Below is a small trained network, with its code and all its weights. Each question gives an input and a class and asks what happens when units are switched off, that is, made to give their printed mean instead of their output.

import numpy as np


def w(rows, s, z=0):
    codes = np.array(rows[::2]) - 128.0
    scale = np.full(codes.shape[1], s)
    scale[-1] = z or s
    return codes * scale


def norm(h):
    return h / np.sqrt((h * h).mean(-1, keepdims=True) + 1e-5)


def f(y):
    return y / 2 * (1 + np.tanh(0.7978845608 * (y + 0.044715 * y**3)))


def log_softmax(a):
    a = a - a.max(-1, keepdims=True)
    return a - np.log(np.exp(a).sum(-1, keepdims=True))


def net(x, mask):
    res = np.array(x, float).reshape(1, 7) / 4 @ E
    u = 0
    for l in range(2):
        y = f(norm(res) @ A[l][:, :-1].T + A[l][:, -1])
        res = res + np.where(mask[u : u + 6], y, B[l][:, -1]) @ B[l][:, :-1]
        u += 6
    return log_softmax(norm(res)[-1] @ U[:, :-1].T + U[:, -1])


A, B = {}, {}
E = w([
[142,145,149,139,166,155,246,228],'x0',
[112,2,117,135,143,110,170,107],'x1',
[115,119,87,98,200,142,116,126],'x2',
[219,83,168,59,138,215,52,136],'x3',
[143,90,48,192,64,241,138,139],'x4',
[178,92,120,193,169,85,46,229],'x5',
[226,151,136,152,124,94,175,86],'x6',
],0.0091)
A[0] = w([
[112,157,150,41,107,159,204,47,57],'L0N0',
[90,123,242,39,135,57,140,126,51],'L0N1',
[126,6,196,118,138,116,173,103,64],'L0N2',
[102,248,148,130,142,171,106,139,15],'L0N3',
[133,142,165,114,161,164,221,214,3],'L0N4',
[203,83,182,50,124,185,123,134,40],'L0N5',
],0.013,0.0056)
B[0] = w([
[123,87,221,158,88,114,103,209,253],'L0N0',
[173,164,106,162,227,235,125,100,240],'L0N1',
[149,46,20,20,124,84,160,130,205],'L0N2',
[150,85,53,29,103,105,193,145,178],'L0N3',
[130,105,173,124,92,110,39,4,199],'L0N4',
[13,243,25,209,133,102,53,183,212],'L0N5',
],0.016,0.0067)
A[1] = w([
[208,241,120,62,71,127,92,162,31],'L1N0',
[54,156,122,181,142,54,236,93,47],'L1N1',
[91,106,87,152,33,232,161,109,223],'L1N2',
[59,97,116,101,154,156,118,197,252],'L1N3',
[227,134,103,161,156,55,89,154,72],'L1N4',
[101,91,122,112,106,114,8,52,194],'L1N5',
],0.014,0.0024)
B[1] = w([
[99,13,55,132,133,79,205,105,194],'L1N0',
[82,243,60,106,67,107,22,187,179],'L1N1',
[188,152,143,109,250,151,122,128,239],'L1N2',
[147,160,182,151,89,61,190,177,227],'L1N3',
[142,124,206,155,72,193,175,167,200],'L1N4',
[103,162,166,102,96,117,173,59,254],'L1N5',
],0.013,0.009)
U = w([
[61,220,76,135,94,104,72,145,120],'0',
[126,53,56,69,101,102,179,132,107],'1',
[133,155,159,137,108,116,138,116,254],'2',
[105,148,166,113,78,146,98,3,93],'3',
[200,139,132,157,200,194,90,128,78],'4',
[131,102,226,151,60,131,103,196,70],'5',
],0.012,0.0084)

Each question gives the input, the list of numbers given to net, and the class t.
The units are the neurons (one row each of A and B). Each row of codes is followed by its name. A weight is (code - 128) times the scale printed after its matrix; where a second scale follows, it is the last column's (A, B and U).
mask holds one flag per neuron, layer by layer. A switched-off neuron (its flag False) gives its mean, the last column of its row in B, instead of its output. The means were averaged over made-up inputs and are rounded, as every weight is.
A unit's drop is (log p(t) with every unit on - log p(t) with that unit switched off) / (log p(t) with every unit on - log p(t) with every unit switched off).
The circuit of an input: a set's keep is (log p(t) with only the set's units on - log p(t) with every unit switched off) / (log p(t) with every unit on - log p(t) with every unit switched off). Starting from all 12 units, units are removed one at a time, each time the one whose removal leaves the highest keep (on an exact tie, the one counted first), for as long as the keep stays at least 0.8.
units of the circuit, in order: the units of the circuit, biggest drop first
unit that matters most: the unit with the biggest drop
top k neurons: the k neurons with the biggest drops, biggest first
top k neurons in layer l: the k neurons of layer l with the biggest drops, biggest first
input [7,2,-3,6,-6,3,2], class 3: top neuron -> (L0N4)
input [-4,-7,-5,1,6,-7,3], class 1: top 3 neurons in layer 0 -> (L0N3 L0N1 L0N4)
input [8,-3,-8,-3,-5,-6,3], class 3: top 2 neurons -> (L0N4 L1N3)
input [-4,-6,-4,0,1,-5,-5], class 1: top 2 neurons -> (L0N3 L1N0)
input [8,-4,7,4,8,-8,2], class 3: top 3 neurons in layer 0 -> (L0N4 L0N1 L0N2)
input [-8,-8,-4,-1,-7,-4,-5], class 1: units of the circuit, in order -> (L0N3 L1N0)
input [-6,3,5,7,-5,1,4], class 0: top 3 neurons -> (L0N5 L0N4 L1N2)
input [-5,3,-6,-5,3,-3,-2], class 0: top 2 neurons -> (L1N1 L0N4)
input [-4,-1,-2,1,8,3,1], class 4: top 2 neurons -> (L1N2 L0N4)
input [-7,3,8,-4,-5,-1,1], class 3: top 2 neurons in layer 1 -> (L1N2 L1N5)
input [6,-8,2,-6,-5,2,2], class 1: top 2 neurons -> (L0N3 L1N0)
input [6,3,4,1,6,-6,2], class 3: top 2 neurons in layer 0 -> (L0N4 L0N1)
input [-3,-2,-7,2,-5,-7,0], class 5: top 3 neurons -> (L0N0 L1N2 L0N4)
input [3,3,-1,1,-8,5,1], class 4: units of the circuit, in order -> (L0N1)
input [-1,5,3,0,6,-4,-8], class 2: top 2 neurons -> (L1N3 L0N1)
input [0,-2,-7,0,8,7,1], class 4: top 3 neurons -> (L0N0 L1N2 L1N3)
input [6,8,-7,6,3,5,3], class 1: top 2 neurons -> (L0N2 L0N0)
input [-3,2,2,-6,7,-4,6], class 4: top 3 neurons in layer 1 -> (L1N2 L1N5 L1N3)
input [4,1,1,-5,2,-8,3], class 5: top 2 neurons in layer 0 -> (L0N0 L0N5)
input [1,5,3,-6,-4,1,0], class 0: top 3 neurons in layer 1 -> (L1N1 L1N0 L1N2)
input [-6,-6,8,-1,5,8,2], class 5: unit that matters most -> L1N4
input [5,6,4,-2,5,7,5], class 5: top 4 neurons in layer 1 -> (L1N4 L1N0 L1N2 L1N5)
